[[123, 128, 125, 127, 132, 108, 119, 132, 137], [116, 135, 133, 125, 125, 100, 132, 115, 144], [127, 131, 128, 127, 146, 103, 129, 122, 127], [129, 142, 120, 130, 140, 112, 121, 131, 128], [132, 119, 115, 120, 144, 115, 120, 128, 148], [127, 133, 137, 128, 149, 111, 123, 133, 130]]
The second smallest entry is 103
Which number is the entry just right of the largest entry? 111
Which number is the maximum? 149
Which number is the entry just right of 121? 131
Which number is the third smallest entry? 108
The entry just left of 121 -> 112
The 1st entry in reading order: 123
Which number is the entry just right of the smallest entry? 132
The second largest entry -> 148
Which number is the second entry in reading order? 128
The third largest entry is 146
